Each row has a class, written after it.
[-39  17 -10  64   6  11 -15  49 -15 -13 -18  90 -14 -25  -1  31 -21   8
 -28 -19 -32  38 -17  -1 -11  -6 -29  34  26 -17  46 -27  40 -26  38 -34] => Fanip
[  2  -7   7  41 -30  37 -32  -2  16  21 -57  57   5  11 -81  -4  -5 -18
 -10 -35  53 -28  32 -14 -49  38 -13  34 -26  53 -20   2 -15 -61 -75 -36] => nonoz
[-30  56 -32  17  12  40 -25  -6  -7 -41   6  30 -23 -37  21 -22  63  64
  -2  -5  70  17 -63 -16  56  17  51  14  17  15   0  44  53  77 -26 -16] => soz
[-32  12  -6  40  14   8  -9  44  -6   4 -35  97   7 -34 -20  17 -30   8
 -38 -16 -35  18 -43  -8  -3   7 -27  28  14 -20  26 -22  33 -20  44 -28] => Zevi
[ 11  -3   3  39 -21  30 -28   8  15  19 -55  62   2  10 -72  -2  -6 -21
 -11 -37  51 -23  31  -8 -45  27  -8  39 -26  51 -18   2 -25 -77 -66 -45] => nonoz
[-28  22  -1  47  19  17 -28  48   2  -2 -10  96  -6 -30 -34  28 -38   0
 -18  -5 -16  28 -14  -4 -30  14 -30  22  -1 -24  30 -39  51 -19  15 -45] => Tifo
[-23  36 -22  26  -2  37 -26 -19  -4 -34 -16   9 -30 -46  29 -35  63  87
   8  -4  74   0 -55 -10  42   2  57   4   4   6  16  36  41  74 -32  -7] => kerar
[-19 -32   3  -4 -33 -10  10  22 -16  15   0  -5  55  26  22  13  37  -8
  34 -43 -10  -1 -28  -9  54  19  12  49  -2  34 -27  29  10  20  11 -13] => zom
[-20 -34   4  -1 -17 -10  10  22  -5 -30 -14  10  26  10  -3   1  36 -17
  25 -22   5  13 -27 -17  49   4  -3  58 -13  20  -9  21  17  24  13 -19] => Tave
[-31  18  -4  63  10   8 -12  45 -24 -18  -4  93   2 -25   0  23 -21   1
 -18  -6 -37  34 -18   1 -10  -1 -39  24  21 -24  45 -31  40 -31  41 -34] => Fanip
[-31  34 -25  46   2  48 -22  -3 -10 -37 -21  20 -42 -37  45 -25  77  89
   3   4  64  11 -39 -19  35  -2  43  15  22   6  26  33  29  52 -35   4] => Fanip
[-21  30 -18  12  -9  47 -23  -4  -5 -22 -20  11  -9 -49  24 -35  37  64
  21 -18  67  -2 -67 -20  54  14  57   7  24   9   6  38  47  67 -36  -6] => nonoz
[-15 -17   0  -2 -34  12  15  22   1   3 -13  23  49 -47 -29 -22  31  31
 -14  32  25 -35 -37 -55  80  -6  -8  44   6  -7  24  39   7  44  -9 -25] => Dor
[-10 -12   2   8 -25  13  13  21  -1   0  -8  17  55 -49 -27 -26  29  28
 -16  49  26 -31 -32 -60  74  -7 -14  33   1   2  23  37   6  36 -10 -29] => Dor
[ -3 -15   0  30 -11  38 -17  13  17  11 -46  67  -9  34 -84   5   5 -39
 -16 -25  33  -8  45  -8 -43  25 -12  29 -37  56 -30   2 -40 -71 -52 -43] => narog
[ -8  -3   8  34  16  35 -42  14   9   2 -46  80 -17  11 -98   0  18 -12
 -10   2  53 -15  28  -7 -51  46 -26  49 -39  35 -26 -11  -3 -48 -52 -35] => Tifo
[-16  -1  -8 -18 -29  12   4  17  -3 -12 -15  52  23 -45  -1 -27  36  21
   8  43  15 -37 -54 -38  66  -6 -22  26   7 -33  21  45  21  41  -3  -7] => Simif
[  -5   -1    2   31    8   24  -39  -16   16  -15  -41   72  -11   19
 -114   -5   22  -23  -11   -2   42   -8   32   -5  -42   41  -26   49
  -33   46  -17   -4  -11  -54  -57  -33] => Dor
[  1   1  12  51 -21  26 -27 -14  10  16 -54  50   1  26 -87  -1 -11 -12
 -28 -17  35 -25  33 -13 -57  34 -14  21 -43  40 -28  -5 -21 -72 -51 -35] => kerar
[-15 -20  -2  17 -35  22  23  31 -12   6 -14  27  27 -39  -4 -13  22  42
 -22  37   5 -23 -31 -51  77 -23 -10  38   7 -11  26  37   4  29  15 -18] => Fanip
[ -6   7   5  32  -2  30 -41  -3  15 -20 -47  84 -12  12 -97  -5  15 -34
 -22  15  30 -14  10   0 -41  26 -30  29 -25  39 -15  11  10 -48 -40 -23] => Simif
[-38  18 -10  67  14  17 -13  38 -19  -2 -18  94 -12 -17  -8  32 -27  19
 -38 -14 -42  34 -18  -6 -13   8 -30  35  26 -15  30 -29  36 -33  38 -27] => Fanip
[-31  20 -16  48  37  20 -23  35   7  -8  -6 104 -31 -14 -28  25 -25 -18
 -18 -23 -21  33 -17  -1 -24   3 -41  23  -7  -4  27 -41  32 -35  23 -45] => narog
[ -7 -10  -1   0 -35   3  14  23  -2   6  -2  17  58 -41 -16 -25  28  30
 -10  34  16 -29 -44 -59  80  -6 -11  35   5 -17  25  32   6  22  -1 -28] => Dor
[-36  31 -22  17   0  51 -23   8   9 -50 -20  23 -10 -45  24 -36  50  80
  24   2  78  10 -41   3  49   0  53   7  18  -2  11  30  24  68 -40  -3] => ruto
[-36   5  -8  46  20  15 -24  32   4  15 -42  89 -15 -26 -39  17 -26  14
 -54 -15 -44  28 -28  -4 -19  13 -19  36   9  -6  30 -21  31 -27  44 -27] => Zevi
[-16  -7  -9 -11 -24   6   4   0 -11   5  -6  34  35 -46 -27 -32  25  28
  -3  43  19 -34 -49 -61  76  10  -9  33   2 -27  21  37  13  33  -4 -26] => Dor
[-36   9  -1  46  23 -13  -4  40  -1 -27 -17  85 -22 -27 -33  13 -36   5
 -21 -14 -37  36 -29  -6 -12  -2 -31  29  11 -31  41 -36  43 -21  55 -37] => Tave
[-36  42 -20  34  -3  45 -21 -14  -1 -27 -18  25 -17 -32  11 -29  51  79
 -17 -14  81   6 -54 -22  43  22  54  10  18  18   1  42  46  62 -36 -15] => soz
[-18 -30  13  -8 -12  12  -5  45 -11   6 -23  30  25  12 -22  11  14   3
  26 -22  14   8 -15  -3  42  26  10  62 -21   5 -16  17   6   9  -5 -34] => Tifo
[-16 -14   6   7 -22  -1  16  19 -13  18  12  34  44 -35   5 -14  32  26
  -4  38 -13 -42 -57 -66  53   4 -28  28  -6 -24  17  25  19  25  29 -10] => zom
[-11 -36   4 -14 -26   4  -6  41 -12  12 -17   4  51  17  -7   7  29  -2
  23 -19  18   7  -7  -9  50  20   7  56 -13  25 -30  17   3   8  -9 -27] => Tifo
[-32  14   0  50  30  15 -38  41   5  11 -19  89 -16 -26 -37  19 -32   4
 -33  -5 -21  29 -11  -5 -38  17 -25  32   8 -28  27 -47  47 -30  32 -37] => Tifo
[-19 -10   8  54   5  34 -17   0   6  -2 -41  66  16  17 -78   9   6  -8
 -18   2  16  -9   6 -23 -38  44 -19  42 -31  72 -31  17   9 -44 -27 -34] => zom
[-17 -14   5  -6 -30  -2   5  26 -11 -11  -1  13  52  23   2  13  26  -8
  12 -37  18  15 -29 -14  63  17  -1  56 -11  24 -25  27  16  15   2 -34] => soz
[-25 -25   5   5  -8  -1   3  21  -2 -21 -15   4  10  16 -15   2  24  -9
  25 -27   5  18 -26 -17  44  11   7  55 -18  22 -10  21  12  20   6 -26] => Tave
[-27 -10   1  15 -36  34  10  29  10   4 -18  32  35 -49 -20 -23  10  33
 -11  44  20 -26 -36 -50  67  -5  -4  31  -6 -16  21  29   7  34  -7 -30] => ruto
[-19  25  -9  45  11  16 -33  29  -2   9  -4  85   6 -35 -16  22 -48 -13
 -23 -22 -25  17 -23 -11 -22  13 -28  19  13 -11  25 -36  47 -28  15 -39] => nonoz
[-21  40 -28  25  14  45 -16 -12   0 -30 -26  22 -26 -54  42 -40  72  82
  10   9  64   6 -62 -16  43   8  51  -4  11   9  15  41  33  73 -39   3] => Zevi
[ -17    4    7   48    6   44  -15   -5   13   -7  -45   76   -8   22
 -102   15   -8   -7   -8   -2   10   -7   -2  -30  -38   43  -21   44
  -49   58  -31   26    2  -43  -33  -37] => zom
[-30  27  -9  49  31   9 -29  23   8  -1  -6  74  -4 -15 -52  25 -38  -3
 -35  -2 -28  31  -8 -13 -19  16 -29  26   6 -10  26 -41  35 -36  17 -40] => Dor
[-22 -33  12  -3   6  25   9  40   4   1  -9  30   8  35 -24  20   9 -19
   8 -35   6  20 -12  -6  45   9  12  59 -20  21 -33   5 -11  -1   8 -34] => narog
[-34  26  -1  48  22  -4  -7  24  -2 -23  -3  88 -23 -24 -32  27 -47  -3
 -28  -9 -26  33 -21 -12 -38  12 -30  10   8 -24  29 -36  48 -17  27 -35] => Tave
[-14 -13  -3  -6 -24  13  16  15 -10  19 -21  45  33 -49   1 -25  30  43
 -19  34   5 -39 -64 -60  67   4 -14  28  -3 -32  15  35   9  35  11  -6] => Zevi
[-11  -5   5  37  24  54 -30  11  13   2 -56  75  -1  15 -95  13 -21  -4
 -14  11  23  -7  26 -20 -46  48 -27  44 -49  41 -33   6  -5 -49 -49 -34] => Tifo
[-11  -8   4  10  -4  20  10  18  -9  17  19  37  35 -26   8 -13  21   9
 -18  33  -4 -24 -58 -69  56  -3 -28  18 -10 -28   6  10  13  15  22 -17] => narog
[  0 -30  13   8 -49  15   9  20   0  24 -11  18  58 -52 -14 -28  11  30
 -21  31  20 -31 -35 -57  65 -11  -9  32   6   2  19  27  16  24  -1 -28] => nonoz
[-31  23   3  37   6  -9 -12  46 -13 -19 -17  94   1 -25  -8  23 -27  -3
 -22   2 -34  25 -32  11 -13   3 -40  12  23 -26  35 -22  46 -20  33 -24] => Simif
[-13 -32   6  -5 -20   9  -7  38 -19   1 -19   8  54   8   0  -2  37 -11
  35 -12  22   2 -17 -13  56  21   5  53 -20  24 -26  25  12  21 -10 -30] => Tifo
[-10  -2  -8  -9 -24   4   7   3  -5   9   9  24  47 -43 -11 -21  26  34
 -12  37  21 -35 -56 -61  72   6 -12  29   9 -24  20  26  22  26  -5 -16] => Dor
[-18  -5   1  -5 -40  10  10  16  -6  10 -11  50  31 -37 -13 -17  21  37
 -19  38   9 -32 -51 -43  69   1 -15  24  13 -25  12  37  23  36  -2 -10] => Simif
[ -4  -4  12  47  -7  19 -16 -11  20  -6 -45  48 -15  26 -92   0  -9 -20
 -24 -12  31  -5  25 -23 -66  32 -15  27 -37  41 -14   5 -16 -69 -47 -36] => Tave
[-10  -7   4  -1 -18   2   6  11 -12   7  11  17  54 -32 -18 -16  18  24
 -14  50 -15 -25 -55 -75  80   2 -27  29  -8 -35  16  20  14  26  18 -14] => Dor
[-43  21  -1  59   9  16 -18  43  -4 -21 -15 100  18 -40  -6   8 -30  13
 -10   2 -22  29 -38  -3 -12  14 -37  27  14 -36  42 -34  45 -24  30 -38] => ruto
[  0 -11   5  46   1  36 -37   5   7  20 -35  53  24  15 -66  16 -10 -19
 -33 -15  19 -16  17 -22 -32  38 -25  42 -28  62 -33  -9   3 -56 -40 -24] => nonoz
[-21 -35   2  -3  -3  14  -2  45  -8 -11  -7  28  30  26  14   8  45 -21
  28 -38  17  13 -17  -7  56   5  -2  57 -18  21 -25   9  -8   7   5 -26] => narog
[ -4  -8   3  -4 -23  -8  11  16 -13  10  17  19  59 -33 -11 -15  30  28
 -15  41  -5 -25 -52 -63  81  -3 -29  37   2 -28  15  19  10  25  16 -14] => Dor
[-26  40 -26  17 -21  35 -10   0   4 -47 -11  30  -4 -36  14 -28  58  73
   6 -25  87  14 -53  -4  59   5  50  13  25  19   8  45  49  70 -39 -21] => soz
[-26  45 -32  41   2  49 -27 -11 -11 -39 -11  22 -41 -36  44 -25  75  91
  11   4  60  16 -44 -20  37  -2  38   7  17   4  24  38  29  52 -39   4] => Fanip
[-10  -4  14  -1 -12   5   4   6 -16  18  16  11  40 -42  -5 -19   5  19
 -21  47   0 -46 -60 -62  56  -1 -25  17 -10 -38  10  15  26  38  33  -9] => kerar
[-18  20  -3  48  13  11 -23  39  -9  16  -6  91  16 -23 -23  21 -38   0
 -24  -2 -26  20 -16  -7 -33  27 -29  17   8 -23  18 -34  43 -39  16 -41] => Tifo
[-27  14  -2  44   6  16 -37  40   4   5 -26  94 -12 -38 -45  13 -39  -3
 -30 -36 -24  26 -24   0 -22   9 -21  43  25 -11  36 -31  45 -25  35 -42] => nonoz
[  -4   -5    4   34  -17   34  -32   -9   12   10  -62   57   -8   17
 -104  -11  -13  -19  -17  -17   35  -29   33   -8  -38   28   -5   31
  -47   39  -23   13  -25  -54  -45  -43] => kerar
[-15 -27  -5   0 -20  26  20  26  -1  10  -5  40  30 -43 -11 -24  28  11
 -19  35  21 -28 -39 -56  69 -13 -10  29  -4   0  13  33   7  31  10 -33] => narog
[-43   8 -10  48   5   4 -20  38   2  14 -16  77   0 -18 -33  26 -25  12
 -37 -33 -52  27 -28   1 -22  14  -8  34  33   6  28 -18  50 -23  59 -29] => zom
[-29  32 -12  62  11  19 -18  26 -12 -14 -12  91 -20 -18 -24  30 -38  -1
 -25 -12 -33  37 -15  -5 -19  -3 -34  18  12 -13  31 -26  40 -30  25 -33] => Fanip
[-23  46 -27  18   5  38 -17 -18  -1 -40  -1  35 -19 -38  43 -31  61  63
   8   1  83  -4 -48 -20  32  21  45   0  10  -8  10  36  42  58 -45  -9] => soz
[-31 -30  16  -5 -21  -2  13  33  -4   2  -5  15  13  25 -18  24  31  -4
  32 -34 -11  17 -21  -4  47  20  12  66 -11  30 -23  17  12  32  14 -24] => zom
[-12 -40  11   6 -49  15 -13  35  -5  22 -24  11  38   5 -34   9  21   1
  -1 -40   9  -4 -23 -20  57  13  12  65 -13  41  -6  24   8  10  -8 -33] => nonoz
[-29  36  -2  49  11   8 -20  27   0 -12  -8 100  -7 -23 -25  27 -37  -6
 -28  13 -33  24 -24  -2 -24   8 -46   5   9 -17  29 -24  51 -20  13 -30] => Simif
[-36  -2  -5  35   6  13 -40  39   1  10 -35  79 -17 -36 -34  14 -34  -9
 -30 -37 -15  13 -14   2 -14   5 -11  39  22  -5  35 -31  41 -13  32 -32] => nonoz
[-11  -4  -2   9 -36  18  18  15 -21  -1  -1  36  30 -40  10 -15  24  25
  -7  32   9 -28 -46 -55  64 -15 -19  25  11 -30  22  37  12  30   7 -10] => Fanip
[-18 -24   1   9 -34  -1  -3  32 -10   1  -5  12  64  22   3   6  50  -3
  -5 -36  21   9 -27 -16  67  17  -1  69  -2  41 -23  26  16  10   7 -33] => soz
[ -3   0   7  30   1  28 -24  -3  22   2 -50  48   2  38 -98   7 -10 -13
 -11 -17  36  -7  43 -16 -37  35 -14  42 -39  38 -29   0 -41 -73 -65 -35] => Dor
[-23   0  -2  -4  -4   8  14   1  -4 -20  -1  40   0 -48 -21 -30   8  24
   5  40  13 -26 -64 -64  54   3 -13  20  -8 -45  23  29  32  46  15 -17] => Tave
[ -8 -27   5   8 -37  20   8  42  -4  30 -18  20  61 -46 -15 -21  26  38
 -23  44  18 -36 -37 -61  61   2  -7  38  -2  -6  16  36  14  21   2 -30] => Tifo
